Moves between objects:
y: ZS->ZD, QN->LD, RN->ZZ, PH->DC, QJ->HP, ML->FJ, FM->DQ, PP->RF, LQ->HD, MS->GM, QT->QD, QB->GF, HF->NB, PN->SC, SN->QG, SR->MM, ZN->FF, MZ->RJ, LL->GR, HJ->LG, MJ->HS, CC->TC, FL->PN, RG->JH, BN->FR, DC->SN, HL->TB, CF->HC, HC->QL, LH->GD, CN->BN, MN->DR, ZH->LT, RJ->RQ, MD->NL, JH->FT, QG->BH, HS->JN, NL->ZG, NJ->JP, LC->LQ, LD->SR, DQ->CC, QC->RN, QL->SQ, JC->HL, LP->BG, QR->PP, GM->BC, QH->QR, CR->FM, DN->FD, DR->SD, CQ->NH, GL->RH, SC->PH, QP->LL, RL->QB, QZ->CT, ZD->JJ, NT->JQ, SD->NQ, HR->RR, RQ->ZS, JP->JC, GT->QM, PZ->FL, FF->ML, CP->QZ, QF->TH, GP->LC, NH->HR, PM->GL, FG->NS, JQ->HT, HD->FG, TH->GP, FD->LH, ZG->HJ, BZ->LP, BH->ZN, TB->TP, LJ->TG, FS->MN, NQ->CL, HP->TN, SL->HN, TN->TZ, RR->PM, TZ->MS, RC->NT, MM->QH, HN->RG, JN->QF, SB->CQ, CT->QN, FT->QT, SQ->SB, RF->QC, TC->CP, NB->CR, GD->QP, FJ->MZ, ZJ->DN, NS->ZH, FR->MD, TP->RM, QD->LJ, JJ->CF, LG->RL, GR->RC, TG->BZ, ZZ->QJ, BG->MJ, GF->RT, HB->FS, BC->GT, QM->NJ, LT->HF, RH->SL, HT->PZ, CL->ZJ, RM->CN, RT->HB
c: ZS->QM, QN->ML, RN->HC, PH->RF, QJ->SQ, ML->TZ, FM->PH, PP->ZD, LQ->GR, MS->HR, QT->HB, QB->TH, HF->FL, PN->QR, SN->RN, SR->MZ, ZN->HP, MZ->GM, LL->CP, HJ->HS, MJ->ZJ, CC->SN, FL->QH, RG->QB, BN->TG, DC->QC, HL->JH, CF->JC, HC->HL, LH->DQ, CN->LJ, MN->FG, ZH->HT, RJ->BC, MD->LP, JH->GF, QG->ZZ, HS->DN, NL->BG, NJ->SL, LC->LL, LD->FJ, DQ->DC, QC->CF, QL->TB, JC->RG, LP->NQ, QR->ZS, GM->RR, QH->RQ, CR->SC, DN->CR, DR->NS, CQ->CN, GL->ZG, SC->PP, QP->TC, RL->QF, QZ->ZN, ZD->NJ, NT->QN, SD->ZH, HR->FR, RQ->GT, JP->HN, GT->GL, PZ->MM, FF->TN, CP->BH, QF->LH, GP->QP, NH->BN, PM->NL, FG->NT, JQ->LD, HD->RC, TH->GD, FD->FM, ZG->MJ, BZ->SD, BH->QJ, TB->FT, LJ->MN, FS->HD, NQ->LT, HP->SB, SL->LG, TN->CQ, RR->MD, TZ->NH, RC->CT, MM->RJ, HN->RL, JN->FD, SB->RM, CT->FF, FT->RT, SQ->TP, RF->JJ, TC->QG, NB->PN, GD->CC, FJ->MS, ZJ->NB, NS->JQ, FR->BZ, TP->QT, QD->FS, JJ->JP, LG->JN, GR->QZ, TG->DR, ZZ->QL, BG->CL, GF->GP, HB->LQ, BC->PM, QM->RH, LT->PZ, RH->HJ, HT->SR, CL->HF, RM->QD, RT->LC
z: ZS->MJ, QN->CN, RN->QB, PH->SL, QJ->RT, ML->LJ, FM->NJ, PP->HJ, LQ->QJ, MS->DR, QT->CP, QB->DC, HF->BC, PN->GL, SN->RG, SR->FR, ZN->QT, MZ->BZ, LL->QL, HJ->PN, MJ->QH, CC->JC, FL->PM, RG->DQ, BN->NT, DC->HN, HL->GD, CF->QF, HC->TH, LH->JJ, CN->RC, MN->FF, ZH->MS, RJ->LP, MD->HT, JH->CC, QG->JH, HS->QR, NL->PZ, NJ->DN, LC->ZZ, LD->BN, DQ->JP, QC->RL, QL->GP, JC->LH, LP->SR, QR->ZG, GM->SD, QH->NL, CR->QM, DN->ZS, DR->ML, CQ->HD, GL->HF, SC->RH, QP->HC, RL->PH, QZ->TP, ZD->HS, NT->CQ, SD->FJ, HR->NS, RQ->BG, JP->FD, GT->CL, PZ->RR, FF->QD, CP->TB, QF->RF, GP->RN, NH->FG, PM->LT, FG->TN, JQ->NH, HD->HP, TH->QC, FD->ZD, ZG->FL, BZ->LD, BH->FT, TB->QP, LJ->CT, FS->ZN, NQ->MZ, HP->HB, SL->CR, TN->FS, RR->ZH, TZ->MN, RC->SB, MM->MD, HN->FM, JN->PP, SB->LQ, CT->RM, FT->TC, SQ->LC, RF->LG, TC->HL, NB->GT, GD->CF, FJ->TG, ZJ->RQ, NS->TZ, FR->JQ, TP->LL, QD->QZ, JJ->JN, LG->SC, GR->SQ, TG->QN, ZZ->GF, BG->MM, GF->SN, HB->BH, BC->NQ, QM->ZJ, LT->GM, RH->NB, HT->HR, CL->RJ, RM->GR, RT->QG
d: ZS->QR, QN->NT, RN->SN, PH->FM, QJ->BH, ML->QN, FM->FD, PP->SC, LQ->HB, MS->FJ, QT->TP, QB->RG, HF->CL, PN->NB, SN->CC, SR->HT, ZN->QZ, MZ->SR, LL->LC, HJ->RH, MJ->ZG, CC->GD, FL->HF, RG->JC, BN->NH, DC->DQ, HL->HC, CF->QC, HC->RN, LH->QF, CN->CQ, MN->LJ, ZH->SD, RJ->MM, MD->RR, JH->HL, QG->TC, HS->HJ, NL->PM, NJ->ZD, LC->RT, LD->JQ, DQ->LH, QC->DC, QL->ZZ, JC->CF, LP->MD, QR->PN, GM->MZ, QH->FL, CR->DN, DN->HS, DR->TG, CQ->TN, GL->GT, SC->CR, QP->GP, RL->HN, QZ->GR, ZD->PP, NT->FG, SD->BZ, HR->MS, RQ->QH, JP->JJ, GT->RQ, PZ->LT, FF->CT, CP->LL, QF->RL, GP->GF, NH->TZ, PM->BC, FG->MN, JQ->NS, HD->FS, TH->QB, FD->JN, ZG->GL, BZ->FR, BH->CP, TB->QL, LJ->CN, FS->QD, NQ->LP, HP->ZN, SL->NJ, TN->FF, RR->GM, TZ->ML, RC->HD, MM->PZ, HN->JP, JN->LG, SB->HP, CT->RC, FT->TB, SQ->QJ, RF->PH, TC->QP, NB->ZJ, GD->TH, FJ->LD, ZJ->MJ, NS->DR, FR->HR, TP->SQ, QD->RM, JJ->RF, LG->SL, GR->LQ, TG->BN, ZZ->QG, BG->NL, GF->JH, HB->QT, BC->RJ, QM->ZS, LT->NQ, RH->QM, HT->ZH, CL->BG, RM->SB, RT->FT
v: ZS->RH, QN->TZ, RN->HL, PH->JJ, QJ->TP, ML->NH, FM->RF, PP->NJ, LQ->QZ, MS->FR, QT->LQ, QB->GD, HF->QH, PN->ZS, SN->HC, SR->GM, ZN->SB, MZ->RR, LL->BH, HJ->DN, MJ->NB, CC->RN, FL->RQ, RG->TH, BN->DR, DC->CF, HL->GF, CF->RG, HC->JH, LH->DC, CN->MN, MN->NT, ZH->SR, RJ->PM, MD->NQ, JH->GP, QG->QL, HS->CR, NL->CL, NJ->LG, LC->CP, LD->MS, DQ->QC, QC->JC, QL->FT, JC->QB, LP->LT, QR->QM, GM->MD, QH->GT, CR->PP, DN->SC, DR->JQ, CQ->LJ, GL->MJ, SC->ZD, QP->QG, RL->LH, QZ->HP, ZD->SL, NT->ML, SD->HT, HR->BZ, RQ->GL, JP->RL, GT->ZG, PZ->RJ, FF->CQ, CP->QJ, QF->DQ, GP->TC, NH->TG, PM->BG, FG->QN, JQ->FJ, HD->CT, TH->CC, FD->PH, ZG->ZJ, BZ->ZH, BH->SQ, TB->RT, LJ->FG, FS->RC, NQ->PZ, HP->RM, SL->JN, TN->CN, RR->LP, TZ->BN, RC->FF, MM->BC, HN->QF, JN->FM, SB->QD, CT->TN, FT->LC, SQ->QT, RF->JP, TC->ZZ, NB->QR, GD->SN, FJ->HR, ZJ->PN, NS->LD, FR->SD, TP->HB, QD->HD, JJ->HN, LG->FD, GR->ZN, TG->NS, ZZ->TB, BG->HF, GF->QP, HB->GR, BC->NL, QM->HJ, LT->MM, RH->HS, HT->MZ, CL->FL, RM->FS, RT->LL
s: ZS->RQ, QN->CT, RN->QC, PH->SC, QJ->ZZ, ML->FF, FM->CR, PP->QR, LQ->LC, MS->TZ, QT->FT, QB->RL, HF->LT, PN->FL, SN->DC, SR->LD, ZN->BH, MZ->FJ, LL->QP, HJ->ZG, MJ->BG, CC->DQ, FL->PZ, RG->HN, BN->CN, DC->PH, HL->JC, CF->JJ, HC->CF, LH->FD, CN->RM, MN->FS, ZH->NS, RJ->MZ, MD->FR, JH->RG, QG->SN, HS->MJ, NL->MD, NJ->QM, LC->GP, LD->QN, DQ->FM, QC->RF, QL->HC, JC->JP, LP->BZ, QR->QH, GM->MS, QH->MM, CR->NB, DN->ZJ, DR->MN, CQ->SB, GL->PM, SC->PN, QP->GD, RL->LG, QZ->CP, ZD->ZS, NT->RC, SD->DR, HR->NH, RQ->RJ, JP->NJ, GT->BC, PZ->HT, FF->ZN, CP->TC, QF->JN, GP->TH, NH->CQ, PM->RR, FG->HD, JQ->NT, HD->LQ, TH->QF, FD->DN, ZG->NL, BZ->TG, BH->QG, TB->HL, LJ->QD, FS->HB, NQ->SD, HP->QJ, SL->RH, TN->HP, RR->HR, TZ->TN, RC->GR, MM->SR, HN->SL, JN->HS, SB->SQ, CT->QZ, FT->JH, SQ->QL, RF->PP, TC->CC, NB->HF, GD->LH, FJ->ML, ZJ->CL, NS->FG, FR->BN, TP->TB, QD->QT, JJ->ZD, LG->HJ, GR->LL, TG->LJ, ZZ->RN, BG->LP, GF->QB, HB->RT, BC->GM, QM->GT, LT->ZH, RH->GL, HT->JQ, CL->NQ, RM->TP, RT->GF

The rows follow the links: the fewer symbols apart two objects are, the more alike their rows tend to be.

Each row is also shifted at random along 4 hidden directions that mean nothing.

The rows of 90 objects, shuffled:
Each row stands for one object.
id 1: [  9 -23  12 -36 -69 -10 -24  -2  -6  -7 -21  -9  39 -17   5  17  11  -3  22   0  23   4  -2   5]
id 2: [ 13  19  -1  15  66  -3  10  20  -8   2   9  10  15  -4  13  -4 -13  11  -5  -2 -15   2  -7   9]
id 3: [  0 -23   6  29 -36  -3 -33  -9  -4   1 -21 -15  49  -9   2  16  15  10  24   2  23  -2  -1  -1]
id 4: [  5  10   9 -11   0 -25   2  12 -12   3   4   9  25 -15   0 -13 -19   3   0  -8 -23  -5   1   9]
id 5: [ -5  11   3 -24  -2 -17 -10   4  -5  11  11  12 -16  -3  -9 -19 -17  -6  -7  -6 -26  -2   8   4]
id 6: [  1 -15  -6  44 -35  19 -20   0   4  -3 -10  -9 -28  11   8  18  16 -13  16   3  24   7  -2  -2]
id 7: [ 18   0  -9  19  -4  21 -31  22  -1   1  -1   5 -52  12  21  16   5 -20  13   1  16  19  -6  10]
id 8: [ -4  10   1 -10  -6 -17 -48   7  -8  23  11  16 -32   1  -8 -21 -19 -10   2  -6 -26   4  13   8]
id 9: [ 15  -8   4 -12 -18   7  26   7  -1 -21 -13  -8  23  -8  15  21  11  -1   6   1  21   3 -12   3]
id 10: [  2  -5 -16  -1  28  34 -80  -3   9  23   0   3 -60  25   3  10  15  -6  11  12  25  24   7  -2]
id 11: [ 23   9   0 -20  33   8  29  22  -3 -15  -1   3   9  -5  21  13   0   2  -3   1   7   8 -14   9]
id 12: [ -2 -16  -2  62  -9  13  18  -9   4 -13 -14 -18  32   1   6  19  19   9  10   4  24  -6  -8  -7]
id 13: [ 15  20   2 -53  74 -12 -41  17 -10  20   9  18  20  -8   6 -12 -19  17  -2   1 -18  12   2  13]
id 14: [  8   7  13  15  24 -31  -1  12 -17   5  -3   4  77 -24   4  -9 -18  23   7  -7 -21 -10  -3  11]
id 15: [ 16  16  -1   1  38  -1  18  24  -6  -5   8  10  -3  -3  16  -1 -12  -1  -5  -3 -12   4  -7  11]
id 16: [ 13  -9  -3   0 -23  16 -22  10   0  -5  -8  -2 -24   5  15  19  11 -14  13   3  22  14  -5   5]
id 17: [ 14  -6   5  81  46  -9 -53  13 -17  15 -16  -6  88 -16  16  12   0  33  31   2   8   1  -7  11]
id 18: [-18   7   4  37  55 -18   8 -18  -3  13   3  -4  67  -8 -18 -19  -9  35  -7   1 -21 -19   6  -8]
id 19: [ 16  13   3 -25  14  -9 -13  24 -10   4   6  14 -11  -7  12  -4 -16  -7   2  -5 -13  10  -3  15]
id 20: [ 13  -1  12  13 -57 -27   5  23 -16  -8  -5   5  17 -20  12   1 -15 -15  14 -13 -13  -3  -5  16]
id 21: [ 17  -5  -3 -81 -15  20 -24   7   6  -5  -4   4 -44   8  12  17  11 -18   2   6  25  23  -3   5]
id 22: [-10   3  10 -42 -36 -27   1  -6  -4   5   6   7   4 -11 -16 -20 -15  -5  -6  -8 -24  -8  10   1]
id 23: [  4 -14   6 -52   1   2 -16 -14   3  -3 -16 -10  53  -9  -1  13  16  19   7   8  25   4  -2  -3]
id 24: [-20  -2   6  13 -22 -19  29 -19   1  -1   2  -6  27  -7 -20 -16  -5   7  -8  -4 -17 -19   6 -10]
id 25: [-19   7  -6  36  19  -3 -28 -10   2  22  11   5 -26  11 -17 -20  -9   2  -4   0 -20  -5  13  -5]
id 26: [ 19  -6   5 -30  11  -3 -62  12 -10  11 -13   2  37 -11  14  13   2  11  22   3  16  16  -2  12]
id 27: [ 19   5   6  16  27  -4  38  19  -8 -18  -7  -3  53 -15  20  13  -2  13   4  -2   3  -3 -16   8]
id 28: [ -2 -14  -2   5   8  13 -33 -13   5   6 -11 -10  21   4  -1  12  16  12  11   9  23   5   0  -5]
id 29: [ 16   1   7  43  28 -15 -21  19 -16   5  -9   0  65 -18  17   7  -7  19  19  -3  -2   0  -8  13]
id 30: [ 26  11  -1 -72  53  13   1  19  -1  -6   1   9   3  -3  20  12   0   5  -5   5  11  18 -10  10]
id 31: [-16  -4   1 -46   3   1  21 -28  11  -2   1  -7  13   2 -20  -8   8  11 -15   5   2  -9   5 -14]
id 32: [ -7  10   3  48  31 -20 -19   5 -10  18   6   6  27  -7  -6 -18 -17  14   3  -5 -26  -9   5   4]
id 33: [ 18  -2   8   0 -15 -19 -68  24 -18  16  -7  10  19 -15  15   3 -12  -2  27  -5  -4  12   1  20]
id 34: [ 21  -6   5 -66   9  -3 -85  12 -10  18 -12   7  22  -9  12  12   2   7  22   5  17  23   1  14]
id 35: [ 20  -6   7 -14 -12  -8 -53  18 -13   7 -12   4  27 -13  16  12  -1   1  24  -1  10  13  -3  15]
id 36: [  9 -10  -2 -19 -34  19  37   2   8 -24  -8  -8 -19   4  12  21  17 -15  -1   3  26   5 -10  -3]
id 37: [-22  -4  -3  16  -3  -7 -67 -19   1  32   4   3 -15   8 -22 -18  -4   4   6   2 -11  -1  19  -6]
id 38: [ 18   2   2  25 -14  -1   6  25  -9  -9  -3   4  -5  -6  21  11  -4 -12  10  -5   2   6 -10  12]
id 39: [  9 -10  -3  52 -18  17  24   7   2 -18 -11 -12   0   3  16  23  15  -6   9   2  23   1 -12  -1]
id 40: [-10 -20   1  15 -75   9  36 -16   9 -21 -11 -16 -11   4  -4  13  19 -15   2   0  21  -8  -3 -11]
id 41: [  5   5  13  14  -9 -32   3  13 -16   2  -1   5  50 -22   3  -9 -18   8   7 -10 -22  -9  -1  11]
id 42: [  3   4  11 -17 -75 -28  21  16 -11  -9   5  10 -21 -13   1 -11 -19 -27   0 -15 -24  -5   2  10]
id 43: [  2   9  11 -30  -5 -30   2   8 -12   4   4   9  30 -18  -3 -15 -19   5  -2  -8 -25  -6   3   9]
id 44: [ -8  10   6  -9  16 -21  23  -5  -4   2   7   4  30 -10 -11 -18 -14  12 -12  -5 -25 -13   3  -1]
id 45: [ -9 -18   4 -58 -39  -2 -60 -22   4  14 -11  -4   6  -1 -14   1  11   2  12   6  17   7  11  -5]
id 46: [  0  15   9  -8  63 -24  33   0  -9   1   5   3  79 -19  -4 -15 -16  33 -12  -2 -24 -15  -3   2]
id 47: [ 18  13  -2  17  30   4  14  26  -6  -6   4   8  -9  -1  20   5  -8  -4   0  -3  -5   7  -9  11]
id 48: [  5   8   4  13 -29 -17  -9  20 -11   4   8  12 -26  -5   5 -10 -18 -19   4 -11 -22   1   3  12]
id 49: [ 11  -7  -1   6  38  12 -32   1  -2   5 -12  -7  42  -3  11  17  12  21  14   8  23   9  -6   2]
id 50: [ 21   6   9 -37  12 -15  -9  22 -13  -2  -4   8  34 -17  16   4 -10   5   7  -4  -4   7  -7  15]
id 51: [  7  13   7 -23  20 -21  -4  13 -10   7   7  12  18 -12   2 -13 -19   5  -3  -6 -22   0   1  10]
id 52: [ 18  -8   8 -36 -55   3  77  12   1 -41 -12  -8  13 -12  19  24  11 -15  -3  -4  20  -2 -18   3]
id 53: [ 21   9  -3   4  48  13  17  21  -3 -10  -1   3  10  -1  22  14   1   6   0   2   8   9 -13   8]
id 54: [ -3 -16   0 -19  -9   6 -67 -15   2  17 -13  -6  17   1  -6   8  13  10  18   8  22  10   7  -3]
id 55: [-10 -12  -1  23  25  12  18 -24   8  -6 -11 -18  52   1  -7  10  19  27  -1   9  20  -9  -4 -14]
id 56: [ 18  11   4 -23 -29  -2  79  28  -3 -33   6   6 -28  -6  19   7  -8 -26 -13 -10  -7  -1 -15   9]
id 57: [ 19  -8  11 -58 -21  -3  32   7  -3 -24 -15  -7  47 -17  15  20   9   4   4   0  20   2 -13   5]
id 58: [  2  -3 -17  95  78  35 -36  -1   5  12  -5 -10   4  19  12  17  17  21  12  12  24   8  -5  -5]
id 59: [ -3  15  -4  19  24  -9 -42  12  -7  23  14  16 -34   5  -3 -18 -19  -6   0  -4 -25   5   9   8]
id 60: [ 13  20  -5 -12   8   6  38  27  -1 -12  16  16 -63   7  14  -4 -14 -25 -15  -7 -16   7  -6   9]
id 61: [  1  11   1  22 -36 -10  39  18  -4 -11  12   9 -45   0   4 -10 -16 -26  -8 -12 -24  -6  -1   6]
id 62: [ 18   8 -15  55  57  30 -45  24  -1  11   4   7 -45  18  24  14   4  -5  12   6  14  21  -6   9]
id 63: [ 19  10  -3  35  54  11  38  21  -4 -15  -1  -1  24  -3  23  14   0  11  -1   1   6   1 -16   6]
id 64: [  0   6  -5 113 -52  -4  29  27  -8  -9  10   6 -64   7  13  -3 -15 -37   6 -15 -21  -7  -3   8]
id 65: [ 17   6   7  12 -12 -10  45  24  -9 -20  -1   3  16 -13  18   7  -8  -7   0  -8  -6  -3 -13  11]
id 66: [  9  10   5  34  36 -18 -17  18 -15  11   1   7  41 -13   9  -6 -16  14   9  -5 -18  -2  -2  12]
id 67: [ -7 -21  -4  65 -38  12 -43 -10   2   8 -12 -12  -8   9  -1  13  16  -4  22   4  22   2   4  -5]
id 68: [-16  -2  15   9 -12 -38  18 -17  -9   4  -4  -6  84 -23 -20 -19 -11  25  -2  -6 -23 -24   6  -4]
id 69: [-10   5   9 -21   8 -30 -32  -8  -9  21   4   7  39 -14 -17 -22 -17  16   1  -4 -25  -7  11   2]
id 70: [ -7  15  -5 -14  37  -5 -25   0   0  20  16  13 -27   7 -11 -21 -15   1 -10  -1 -24   2  10   1]
id 71: [  0   5   3  -1 -31 -24 -86  15 -15  33   8  19 -36  -3  -5 -20 -23 -18  17  -9 -27  10  16  15]
id 72: [ 22   7   5 -38  -9  -6   6  26  -8  -9   0  10  -9  -9  18   6  -9 -13   3  -5  -2  10  -7  14]
id 73: [ 19  -6   4 -67 -40   9  30  12   2 -26  -8  -2 -12  -5  16  20  10 -17  -1   0  22  10 -11   5]
id 74: [ 19  -3   6  15 -11  -5   7  20 -10 -11 -10  -1  29 -13  19  15   0   0  13  -4   8   3 -11  10]
id 75: [  8  -4 -10  36  11  31  38   5   9 -20  -5 -10 -20  13  16  22  18  -6  -2   6  25   4 -13  -4]
id 76: [ 14   1  10  21 -46 -21  24  24 -14 -14  -3   3  14 -17  15   4 -12 -14  10 -12 -11  -4  -8  13]
id 77: [ 16  -1  -5  45  24  13 -27  19  -5   3  -5   1  -2   3  21  16   4   0  16   2  14  12  -8   9]
id 78: [ 18  15  -5   9  18   8  21  29  -4  -9   9  11 -38   4  20   5  -9 -16  -4  -5  -7   9  -9  11]
id 79: [ -2 -21   3  -1 -57   2 -21 -10   1  -4 -16 -11  12  -3  -1  15  15  -5  16   2  23   2   1  -3]
id 80: [ 10  -3  16  22 -48 -37 -18  20 -21   3  -8   4  46 -26   8  -3 -17  -2  21 -13 -17  -6  -1  16]
id 81: [ -5  18  -1  -5  30  -4  82   1   4 -17  15   4  -5   0  -5 -14 -11   1 -29  -4 -23 -14  -5  -5]
id 82: [-13 -18   4 -41 -67  -3 -13 -23   7   0  -8  -8  -9   1 -16   1  11  -9   3   2  12  -2   9  -9]
id 83: [-19   6  -4  33  29  -5   7 -16   4  11   9  -1   7   6 -17 -18  -6  13 -11   1 -17 -13   7 -10]
id 84: [ -9 -18   1  23  -2   4 -22 -21   3   5 -15 -15  49  -2  -7   9  16  21  12   7  20  -5   1  -9]
id 85: [ 15  -8   0 -20 -16  11  -1   9   0 -11  -9  -3  -2  -1  15  19  11  -7   8   3  22  11  -8   4]
id 86: [ 18  -9   5 -17 -36  -3 -37  18  -9  -1 -11   2   2  -9  17  15   2 -11  21  -2  14  13  -4  13]
id 87: [-13   4  10 -58  19 -27 -24 -19  -4  19   3   4  50 -14 -22 -22 -12  24  -6   1 -20  -8  12  -3]
id 88: [ 17   1   0  39 -55   3  40  30  -6 -24   0   3 -44  -1  23  14  -3 -34   6 -10   1   3 -12  11]
id 89: [ -4   7   8 -69 -63 -23  31   3  -2  -9  10  11 -35  -8 -10 -17 -16 -26 -14 -11 -24  -5   6   4]
id 90: [-18  -5   6   0 -44 -24 -37 -13  -4  19   3   4  -4  -4 -21 -20 -11  -5   4  -5 -20  -8  16  -2]

Some objects, each with its row:
TB id 51
CQ id 83
PP id 52
ML id 37
RL id 63
RT id 42
FJ id 31
LH id 38
LC id 61
FF id 25
CR id 73
RJ id 40
FD id 62
LL id 43
CP id 71
QG id 64
FT id 4
CL id 67
QJ id 59
JC id 50
BH id 46
QF id 27
ZZ id 41
HP id 69
HC id 19

Row, symbols taken left to right, then the row they reach:
id 12 d s z y v: id 28
id 72 d y s z s c: id 77
id 21 c d c z c: id 36
id 57 z c s: id 6
id 48 y d s v z: id 13
id 2 c c v s: id 76
id 58 v y z: id 39
id 26 c c v d v: id 35
id 60 d z c v: id 80
id 15 z z y c z c: id 78
id 84 s y y d y y: id 34
id 17 d s v y: id 30
id 54 v y v d: id 1
id 82 y v d s z y: id 45
id 9 y z c z d: id 85
id 7 d d y: id 74
id 89 s z v d v s: id 66
id 24 z z z: id 81
id 3 z v d c y: id 75
id 20 d s c d: id 88
id 65 d v z s z: id 86
id 29 d s v y: id 33

